Table B holds the same points as the rows below and some others, measured another way and shuffled. Each row below is followed by which row of B it is.
B:
0: [ -68  -26  -53    8  102 -125   60   42   31   53  -25   59 -256  -44
   84  127 -165   95  -23   82  -14   39  -17   79  -91]
1: [  30 -156 -105   44  -20   89  -88 -120  118  -43 -131  101  -33  -23
   -4  210  179 -105  -15   42   27  144 -146   94   49]
2: [  61    1    2  137  -61 -360   65    8  146  -66  282  150  110   33
    8  -64 -131  133   41   96   40  -58   26 -148   78]
3: [  26  -78 -187  192  -95 -215 -148 -243  300  -31   60  147  -17  -49
  115   82   47   95   45  102  -46  -49  -58 -145   42]
4: [ -68  283   15  132   46 -570  295  255   42  -57  280  312  -51  192
 -135 -482   67  105   37  167  121  -14   30  -12  129]
5: [ 150  161   28  124 -104  -53   44  174    7   -9  -80   54  164   59
 -178  -60  121   -9  -46  -32  114   96  151  -62  128]
6: [  53   72  -55  110 -127  -34   31   80  -77   27  -24  105  178   43
  -92  -95   99  -59  -23  -38   92   89   14  -31    9]
7: [  49   71   -3   33   46 -282  112   32  204  -55  242  233   70   77
 -105 -123   36    3   51   86   44   -9  -14  -49  269]
8: [  98   95  -49  176 -148  -63   91  106  -79  -14  113  114  252   36
 -136 -223  137  -71   47  -55   94   -6  125 -147   81]
9: [   7  -60 -216   61  -44  227 -108  -87   34   93 -245   56  -54  -70
   16  148  183 -126  -12  -61    3   79  -10   49   16]
10: [ 130  -73  -73  116  -40  244 -162 -194  139  -22 -189  -75  -57 -177
   12  305  124  -53   45  -34 -130   69   49 -126  -10]
11: [  61  160   85   91  -45  -26   48 -100 -110   -7  214   16  172 -113
  -33  -98  -65  -29  114  -29 -188   32  -23 -272 -152]
12: [ -45 -107  -98   44   35   99 -107 -264   18   59  -13  -32 -160 -204
  193  262 -151   18   62   10 -217   26 -118 -102 -251]
13: [  73   98   -6   34  -32  100    5    1  -29   22  -58   74  116  -18
 -113    3  139 -122    8  -42  -14  131  -29  -27   42]
14: [-118 -200 -221    1  199  -88  -86  -36  309   83 -323   35 -639  -87
  229  464 -156  197 -100  164    8   19    5  252  -20]
15: [  91  220  -52   69  -33   32  -63  -53  118   60 -113   81   71  -29
 -104  -18  170  -52    9  -36  -72   87   37 -105  116]
16: [ 116   94   56   71  -58  -30   99  -17  -31  -61  281  124  306  -10
 -156 -175   94 -133  116  -45  -37   20    2 -198  123]
17: [  29  276  -85    9   19  -55   73  162   39  136 -101  161   32   73
 -146 -158  119  -48  -38  -45   67   62  106   25  189]
18: [  58  -54  -51    1    0  202   54  -36  -55  -25   65  118  164  -25
 -138  -24  222 -255   79  -68    3   90  -63   -6  134]
19: [  19  -38  -10   10  108   79  -71 -162  141   -4  -95  -20 -229 -153
   65  287  -37   17   34   50 -169   86  -61  -33  -67]
20: [ -28  -45   56   -3  183  -94  -64 -116  231  -64 -196  -15 -462 -107
   95  392  -67  136  -31  190 -145  174 -136  100 -122]
21: [  55  146   10   72  -64 -112   29  -87    8   -5  212  153  241   -3
  -80 -162   55  -67   79   -7  -74   49  -87 -176   35]
22: [ 121  168  162   69  -69 -290  -62   76  141  -26 -138   18   23   58
  -43  199 -136  212 -154  118   44  226  -47   -4  -54]
23: [  -1  -44 -105   66  -15 -141  128   97   16   -2  175  204   93   72
  -61 -139   41  -61   29   16  130  -25   19   19  157]
24: [   9   66   30   28   26  -40  188   69 -135  -38  249  156  145   15
 -131 -221   82 -151  104  -14   -2   38  -36  -63   50]
25: [  56  -96  -31  -49   72   66  -37  -26  191  -48 -151  133  -62   32
  -96  227  200 -123  -45   60   67  197 -139  181  207]
26: [  87  -35  -28  118  -64  -42  -42   40   74    0 -128   -9  -39  -32
    8  194  -49   84  -59   22   53   69   87  -15  -20]
27: [ 121  134  134   28   14 -171 -123 -144  275  -61  -60   41  -10  -32
  -36  242  -21  108  -43  117 -122  197 -137  -81   33]
28: [ -40  -76  -99 -152  148  165 -154 -117  202   96 -380   75 -275  -36
   50  444   62  -62 -132   57  -28  264 -236  289   51]
29: [  98  -94    2   94  -45 -109 -102 -132  188  -30   51   -1   11  -92
   82  273 -175  129   -3   57  -56   20   -7 -127  -23]
30: [  -6  -13   34  -19  -39 -167  -20  -19    4   23   34  120  101   50
   31  123 -146   36  -84   65   42  179 -217   70  -87]
31: [ -31  218 -165  195  -59 -198   -8  -78  135   -1  -37  231  -39   44
  -60 -269  328  -27   61   78  -34   39  -48  -90   58]
32: [ 104 -111  -23  114 -100  143  -47 -137   -4  -98   17   49  165  -65
  -70   93  206 -155   63  -15  -27  117  -90  -86   -2]
33: [  95  251  -28   57 -134  -45   12   43  -21   71   47  178  369   84
 -176 -219  162 -116  -10  -78   49  109  -21 -106  142]
34: [  -5  252  -85   56  -26  -59  146  146  -96   97   73  203  150   78
 -154 -340  160 -121   38  -65   54   23   61  -44  123]
35: [  39 -192  -66   70  -35  -87 -171 -111  210    2 -188  -16 -163  -63
  155  449 -162  163 -106   99   19  110  -74   65  -90]
36: [   5  209   16  -81   71  -17  106  -22  -63  124  255  142  186  -36
  -67 -157 -115 -103   80  -78 -122    6  -41 -138   64]
37: [ -59  -95 -130  -21   97  282 -159 -311   39   92 -166  -40 -241 -237
  168  345  -30  -74   57  -15 -263   97 -165  -23 -222]
38: [ -44  -11 -149   80   73 -123 -163 -241  332   12 -170   97 -329  -84
  134  244   60  106   -1  150 -134   66 -127   11  -19]
39: [ -37 -240 -130  -81   94  188 -156 -203  107  112 -166  -30 -228 -167
  205  497 -217   10  -42    4 -106   81 -133  102 -125]
40: [-127 -130 -164  108   86  -12   52 -209  -14  -18  180   98 -228 -159
  151  -17    4  -44  172   63 -181  -83  -94 -101 -178]
41: [   4  -68 -126   14    7  -89 -171  -49  269   62 -334   75 -224   13
   95  381  -29  124 -162  107   69  171 -102  189   26]
42: [-122 -142 -265  176  -71  -41 -126  -38  -20  138 -329  -34 -367 -101
  279  268 -164  191 -101   57   25   18   28   89 -357]
43: [  13  118   71  134   -4  -10  127  -24 -184  -59  170   12   19 -103
  -48 -150   35  -53  131    4 -143   34    4 -201 -200]
44: [  47  188  111   66   56 -265  132  123   87  -78   69  130  -54   63
 -134 -102   57   53    7  110   17  105    5  -18   85]
45: [  69  -19  -58   98  -95 -113  -22  -55   87   -8  114  125  172    6
  -14    7   -4   -5   18    8   31   21  -25 -102   73]
46: [  40 -134  -60  -77   10  169  -91   11    4  130 -206  -36  -38  -68
   75  407 -210    4 -124  -56   43  135  -27  131  -47]
47: [-124   23 -168   30  109   24  -59  -67   59  112 -280   41 -416  -92
  135  185   -1   52  -37   71  -90   93  -63  121 -175]
48: [  10  248   92  -76  167 -506  294  351  193  -22  226  335  -15  250
 -228 -267  -17   66  -55  146  207   53   28  150  421]
49: [ 103  -72   31   85  -45  -73  -17  -55   82  -57   90   24   80  -52
    4  158  -91   38   14   31  -20   48  -13 -102   -2]
50: [  -9 -212 -234   45  -34  277 -111 -294   -5  100  115   29   80 -211
  143  163  -47 -152  132 -120 -161  -95  -41 -168  -61]
51: [ 160   43   51  102  -75  -54    9   59   93  -64   14   51  161   19
 -134   59   73   -5   -8    0   61   82   77  -86  151]
52: [   0   79  -18   30   30  -53   29   10  -20   82   23   27  -55  -70
   40   67 -163   55   -1   -6  -64   30   28  -65  -88]
53: [  96   12   58  -52   61   53  113  122   27  -48   42  134  117   56
 -205   16  146 -165    2  -13   91  143  -23   83  247]
54: [  75 -142   69  -68   50  -65  -24    7  137  -24   -3   44   -3    1
    7  352 -188   44  -90   63   57  148 -103  111   74]
55: [  40  -19  -87   58  -17  218  -92 -140   -6   59 -115  -31  -35 -155
   35  187   36  -74   40  -60 -125   62    3  -88  -92]
56: [  53  119   10  151  -93 -495  191  245   68  -51  271  251  188  189
 -118 -297  -44  120  -20   97  217  -34   88  -52  184]
57: [  25  207  -63   72   -1   57 -119 -196  115   60 -143   51  -66 -103
  -10   44  158  -34   44    7 -197  112  -71 -132  -54]
58: [ 115  -91 -136  117 -189  352 -110 -233 -131   42   96    5  386 -161
  -18   27  133 -246  126 -194 -107   -1   -8 -262  -48]
59: [ 153 -215   40   -9  -80  -23   15   85   58  -40  112   71  266   45
  -62  239 -140  -31  -73  -21  182   83   -7   52  182]
60: [ 122  249  109   43  -55 -175  156   65    8  -79  308  242  399  114
 -274 -348  205 -152   83  -10   26   90  -56 -148  256]
61: [  60  143  -79  126  -91 -257  145  139   54    2  243  257  255  127
 -152 -334  117  -42   42   -1  140  -55   92 -106  258]
62: [  21   53 -138   93    1 -218   24   56  235   21   -3  198  -57   67
  -41  -49   90   48  -19   70   93  -12   63   17  228]
63: [ 199   56  -48  140 -170  -92  -21  120  175  -46  -58  154  299  127
 -205  -33  232  -47  -64  -17  215   83  113  -26  330]
64: [ -21   34 -139  165    3 -255   47   43  125   39   56   88 -186  -33
   87  -32 -115  167   27   73    8 -113  150  -95  -12]
65: [  59 -134  -51  103  -97  121  -91   -2 -108   90 -162 -148  -42 -144
  141  345 -274  111  -73  -58   -5   46  100  -50 -268]
66: [  47  155   75   -2   50  150  -93 -112    9   25 -255  -55 -130 -115
  -27  231   74  -32  -25   19 -178  249 -114  -15 -164]
67: [ -78  234 -129  100   38 -206   12  -61   89  106   12  134 -162  -45
   65 -141  -21   94   46   58 -125  -27    5 -112  -76]
68: [  22  274  -32  231 -119  -18   16  -62 -140   10   -8   26   56  -83
  -48 -245  181  -26  104  -25 -151   44   47 -265 -218]
69: [ 164  109   57  144  -43    1  140  101   -7  -98  173   62  179  -24
 -208 -168  168 -100  118  -44    5  -22  191 -199  182]
70: [ -19  -98  -35  -47   48   54  -52 -152   41   18    1   83  -29  -69
   57  214  -36  -68    3   30  -76  137 -211   52  -67]
71: [   9   39   28   34   81  -24  147   21  -18  -74  146  124  -22  -18
 -114 -103  127 -115  100   38  -44   58  -38  -30   60]

[  55 -118  201    0   -2  127 -257  191  -31   15  -16  119  150  -31
  -21 -111  114  -33  -85  109   44  107 -197 -131  -96  127  138  163
  210  547 -185   -5  -18  -29] -> 23
[-270   36  -21 -117  137    9 -270   77 -300   54  104  393  290   77
   67  -37   92  176  -40  214   45  100  -68  -31  -62  233   86   52
   71  226  -82   83 -237  268] -> 56
[-126 -107  189   62 -120    5 -105  -33  -21  -13  301  -85   99 -109
    4   40 -250   19  -16  -44    1  -25   -8  -55   32  -20  -55 -105
  110  142   -9   52 -109  -74] -> 54
[-234  439 -429   -6  -84 -144  245 -150 -102 -150 -100   85  113 -166
  -62  127   75   12  258  -32   -5 -274  102  -44   97   27   20  -89
 -199 -496  209   63   99  182] -> 7
[-382  397 -503  -93    5 -315  363 -195 -291 -249  -21  269   53 -396
 -110  241  -72  146  203  107 -129 -206   14 -103  275  -57 -228 -188
 -171 -703  159  193  200  312] -> 63
[-153  282 -365 -112   22 -185  331 -317 -216  -94   71  206  149 -195
  -61  107  -27   39  145   44  -65 -168   63    0  183   37 -138 -197
 -216 -491  210  102   49  190] -> 5
[-267  159  -25 -226  198   48 -185  147 -455  -42   86  465  236   -9
  125  106  169  273   46  380  -33  176 -280  -71    4  190   17  125
   50  289 -181  134 -201  268] -> 42
[  58 -222  164  151  -39   52 -441  484   82  -50  -14   27  -88 -187
 -211 -176  117 -128 -136   12   32  -49 -118 -279 -198  130   -1  274
  342  522 -404   -6  115  -80] -> 50
[ -23   29  130  127 -152   61 -178  138   51    5  187 -187   66    5
  -16  -10  -56  -22   47 -117   63 -199   49  -16 -150    1   73  -18
   84  191  -55  -29 -127 -148] -> 60
[  62   52  -79  -36   47    1  -19   -1 -107  -43  156   68   39 -160
  -65    3   89  -48   10   51  -38  -73  -28  -72  -10  115 -121   40
  -16   57  -94   47    6  -61] -> 8
[ 345  329 -198   27  -50  135  126   39   67 -118  -14 -245  -70 -176
  -49   71  352 -197  181  -62  -28 -245  -22  -36 -107   54    3  152
 -147   34  -64  -47  150 -357] -> 40
[ 310 -116  383   31  -87  133 -170  374  -16   60  -41    8  103  114
  -98 -181   77   -2  -78   44   74 -122 -305  -31 -270  -75  177   36
  257  698 -259 -110  -65 -127] -> 57
[-120  293  -77   43  -64  137  -94 -160   -9  -96  272 -341  196 -204
  290  307   62  103   35   10  -39   46  102   99    4  -41  100  -10
  -35  -14  101   93  -19 -406] -> 30
[-196  464 -431  -32  -68 -141  262 -194 -126  -83  -91  116  183  -40
  -36   86   97   29  268  -50   34 -321  146   34   44   51   73 -139
 -249 -505  267   32    0  209] -> 71
[ 165   87 -245  142  -25  -51  -64   91  120 -178   95 -245 -154 -480
 -155   58  165 -178  -73  -84 -108 -182  125 -143  -43    9 -191  110
   60 -118 -174   58  340 -369] -> 58
[-295  395 -315  -92  -17  -49  164 -228 -199  -67   26  168  235  -18
   77  147   68   76  263   56   22 -119   59   11  107  132   70  -73
 -226 -326  235   80 -109  221] -> 0
[ 165 -230   58  -42   56 -127  -38  109 -111  122  -41  407  129   83
 -317 -361    5  -96 -129   20   69 -181  -84  -85 -122  153  -37  -75
  111  227 -129  -60  -56  289] -> 69
[ 270  132 -211  -28   77   26   73 -131  -17  -55  107  -73   50 -254
  -36   20  232 -124  -55   17  -72  -83   50    6  -29   82  -96   35
  -74  -31  -38   24  154 -284] -> 2
[ 287 -148  180 -107   94  110  -97  153 -133   62   37  254   74   32
 -133 -199  171 -102  -52  145   17   27 -268 -116 -108  193  -19  139
   94  545 -243  -39  -75   20] -> 64
[ -22   91  198   59 -261   11  176   65  -10 -140   97 -176  -13 -160
  -54  131 -234   16  191  -47  -26 -179 -219 -106   82 -218  -29 -123
   57   99    5   19   31  -89] -> 25
[ -14  -39  204  -74   13   34  -50 -100 -214   69  411    5  222   28
  118   66 -176  169  -63   71  -19   -9  -56  123  -36  -41  -56 -199
   37  194   -5   53 -274 -109] -> 22
[ 103  210 -124  -25   -6   77   90 -157  -36 -103  136 -150   93 -251
   92  164  131  -30   41   39  -77   -7  -20    2   49    8  -28   13
  -69   -7   31   59  106 -288] -> 6
[ 126  -92   42   14   19  -25  -74   27  -56   10  218   12   47 -142
 -104  -65  -19  -41 -105   -2  -27 -102    0  -36  -63   42 -127  -48
   77  132 -127   22   -9 -123] -> 49
[ 163  173 -175  -11  -21   58  128 -257   40  -22   64 -105  152 -130
   31   25  154 -142   45  -47   -5  -61   85   29   19   96   48  -16
 -127  -58  134    1   76 -202] -> 52
[ 158  292 -247   40  -39   33  101  -73   32 -114   82 -224    4 -247
   -5  123  198 -100   97  -64  -51 -198   83   -4  -38   11  -41   28
 -113 -147   20   16  145 -308] -> 12
[  73  313 -142   18 -122  137  143 -164   74  -97  -19 -199  103 -124
   80  127  177 -132  217  -52   12  -76   -9  -33   44   59  134   71
 -145  -15  143   -2   78 -206] -> 34
[ -36 -440  341   63   -5    7 -376  127   -6   52  258   86  131 -160
  -70 -144 -196  -15 -311   55    2  179  -80 -140  -35   73  -58   13
  356  505 -227   59  -25  -71] -> 59
[ 179   33   25   46  -44  -19   -6  131  -39  -88  155 -122  -42 -242
  -99   37   17  -14  -51   -6  -65 -176  -69  -45  -79 -100 -128  -36
   92  107 -168   22  108 -246] -> 32
[  49   23  159   49 -162   10   47  158  -36  -67  120  -66  -48  -61
 -137    0 -117  -44  150  -48    8 -230 -158 -115  -33  -60  -67  -39
   50  170  -98  -10  -56  -24] -> 15
[ 250 -341  276    1   76    9 -271  240  -76   90  146  164   87  -65
 -163 -238   10  -27 -296   88    1    8 -156  -74 -184   62  -66   24
  291  554 -324  -19  -22  -81] -> 29
[  73   27  162   35 -116  -33   31   73  -93    1  244 -104   70  -18
  -54   22 -171   84   17  -56    0 -258  -59   59 -100 -156  -53 -203
   61  102  -51  -11 -126 -119] -> 27
[ -65   41  273   18 -242  168   64 -129   39   33  135 -103  184  166
   66    9 -181  -83  250  -88  111  -40 -118  -43   49   53  185  -60
  -49  273  168  -49 -250   17] -> 48
[ -58  256   -8  -74  -51  -46   78  275 -249 -107 -148  226   87  -14
  -84   45   86  169  161  155    4 -207 -300  -65  -78 -101   75  -26
   57  140 -114   15   -7  188] -> 38
